Here is a tiny trained network, its code and every weight. The questions are about switching its units off for an input and a class, where a switched-off unit gives its printed mean instead of its output.

import numpy as np


def w(rows, s, z=0):
    codes = np.array(rows[::2]) - 128.0
    scale = np.full(codes.shape[1], s)
    scale[-1] = z or s
    return codes * scale


def f(y):
    return np.maximum(y, 0)


def log_softmax(a):
    a = a - a.max(-1, keepdims=True)
    return a - np.log(np.exp(a).sum(-1, keepdims=True))


def net(x, mask):
    res = np.array(x, float).reshape(1, 7) / 4 @ E
    y = f(res @ A[0][:, :-1].T + A[0][:, -1])
    res = res + np.where(mask, y, B[0][:, -1]) @ B[0][:, :-1]
    return log_softmax(res[-1] @ U[:, :-1].T + U[:, -1])


A, B = {}, {}
E = w([
[123,199,39,20,165,94,113,93],'x0',
[113,118,136,118,125,140,132,126],'x1',
[101,203,84,173,66,230,19,184],'x2',
[246,65,125,92,40,226,142,31],'x3',
[132,131,125,134,132,124,123,123],'x4',
[115,124,129,125,128,132,130,119],'x5',
[123,125,113,140,133,127,135,115],'x6',
],0.013)
A[0] = w([
[28,172,129,193,134,92,88,193,220],'N0',
[170,126,89,23,136,99,146,115,182],'N1',
[131,127,119,40,175,96,172,98,125],'N2',
[189,81,125,65,118,106,175,81,97],'N3',
[202,65,181,128,166,73,171,101,246],'N4',
[195,98,62,55,81,198,116,81,94],'N5',
[116,203,55,9,145,113,116,75,142],'N6',
[212,79,199,186,70,152,126,96,215],'N7',
[39,192,61,62,189,87,90,188,143],'N8',
[139,134,80,63,179,67,129,135,159],'N9',
[120,91,188,201,155,82,124,196,221],'N10',
[123,62,169,77,168,49,203,132,254],'N11',
[97,201,99,172,97,230,19,147,171],'N12',
[154,76,200,164,87,141,167,84,230],'N13',
[74,142,158,174,187,45,144,188,252],'N14',
],0.013,0.0089)
B[0] = w([
[65,72,145,144,208,61,113,228,224],'N0',
[175,177,111,36,65,98,199,50,198],'N1',
[89,190,64,63,41,68,196,76,195],'N2',
[203,83,103,71,78,101,141,50,206],'N3',
[153,81,142,173,176,148,236,11,244],'N4',
[212,184,125,50,57,191,58,90,210],'N5',
[214,211,220,29,124,65,111,178,204],'N6',
[163,75,136,180,127,237,70,96,236],'N7',
[170,77,212,39,181,43,126,222,212],'N8',
[80,189,115,82,117,44,199,98,188],'N9',
[33,100,67,202,219,156,83,178,215],'N10',
[62,153,65,157,186,77,220,25,254],'N11',
[119,155,206,174,93,193,10,243,223],'N12',
[147,38,105,199,149,191,170,63,226],'N13',
[30,179,77,188,208,33,167,123,237],'N14',
],0.011,0.029)
U = w([
[44,102,50,243,209,86,174,92,174],'0',
[215,9,122,172,169,176,183,30,170],'1',
[63,222,93,40,150,13,191,119,167],'2',
[213,145,85,24,19,117,187,47,100],'3',
[15,99,112,227,167,159,71,215,171],'4',
[174,55,135,218,20,254,34,145,183],'5',
[164,123,206,22,167,38,88,232,111],'6',
[228,213,159,8,31,193,20,151,2],'7',
],0.0098,0.0081)

Each question gives the input, the list of numbers given to net, and the class t.
The units are the neurons (one row each of A and B). Each row of codes is followed by its name. A weight is (code - 128) times the scale printed after its matrix; where a second scale follows, it is the last column's (A, B and U).
mask holds one flag per neuron, in row order. A switched-off neuron (its flag False) gives its mean, the last column of its row in B, instead of its output. The means were averaged over made-up inputs and are rounded, as every weight is.
A unit's drop is (log p(t) with every unit on - log p(t) with that unit switched off) / (log p(t) with every unit on - log p(t) with every unit switched off).
The circuit of an input: a set's keep is (log p(t) with only the set's units on - log p(t) with every unit switched off) / (log p(t) with every unit on - log p(t) with every unit switched off). Starting from the 12 units with the biggest drops (on a tie, the unit counted first), units are removed one at a time, each time the one whose removal leaves the highest keep (on an exact tie, the one counted first), for as long as the keep stays at least 0.8.
circuit, biggest first: the units of the circuit, biggest drop first
top k neurons: the k neurons with the biggest drops, biggest first
drop of u: that unit's drop, to one decimal
input [2,-4,1,-6,-8,5,-1], class 6: circuit, biggest first => [N8]
input [-6,-7,1,7,-3,-3,5], class 5: circuit, biggest first => [N11; N7]
input [-4,-2,6,0,2,3,5], class 4: top 3 neurons => [N5; N0; N3]
input [0,1,-5,1,-4,-5,-1], class 1: top 2 neurons => [N14; N0]
input [-6,6,1,7,2,1,3], class 5: top 2 neurons => [N11; N7]
input [3,-3,1,6,-2,-4,-2], class 7: top 2 neurons => [N11; N5]
input [5,7,0,6,5,-5,-7], class 3: top 2 neurons => [N12; N1]
input [2,2,0,-2,-4,3,2], class 2: drop of N12 => 0.6
input [8,-4,1,1,3,-3,5], class 7: drop of N11 => 0.3
input [6,0,2,-8,3,-4,-6], class 6: drop of N8 => 0.6
input [3,8,-2,-7,8,-1,4], class 2: drop of N7 => 0.0
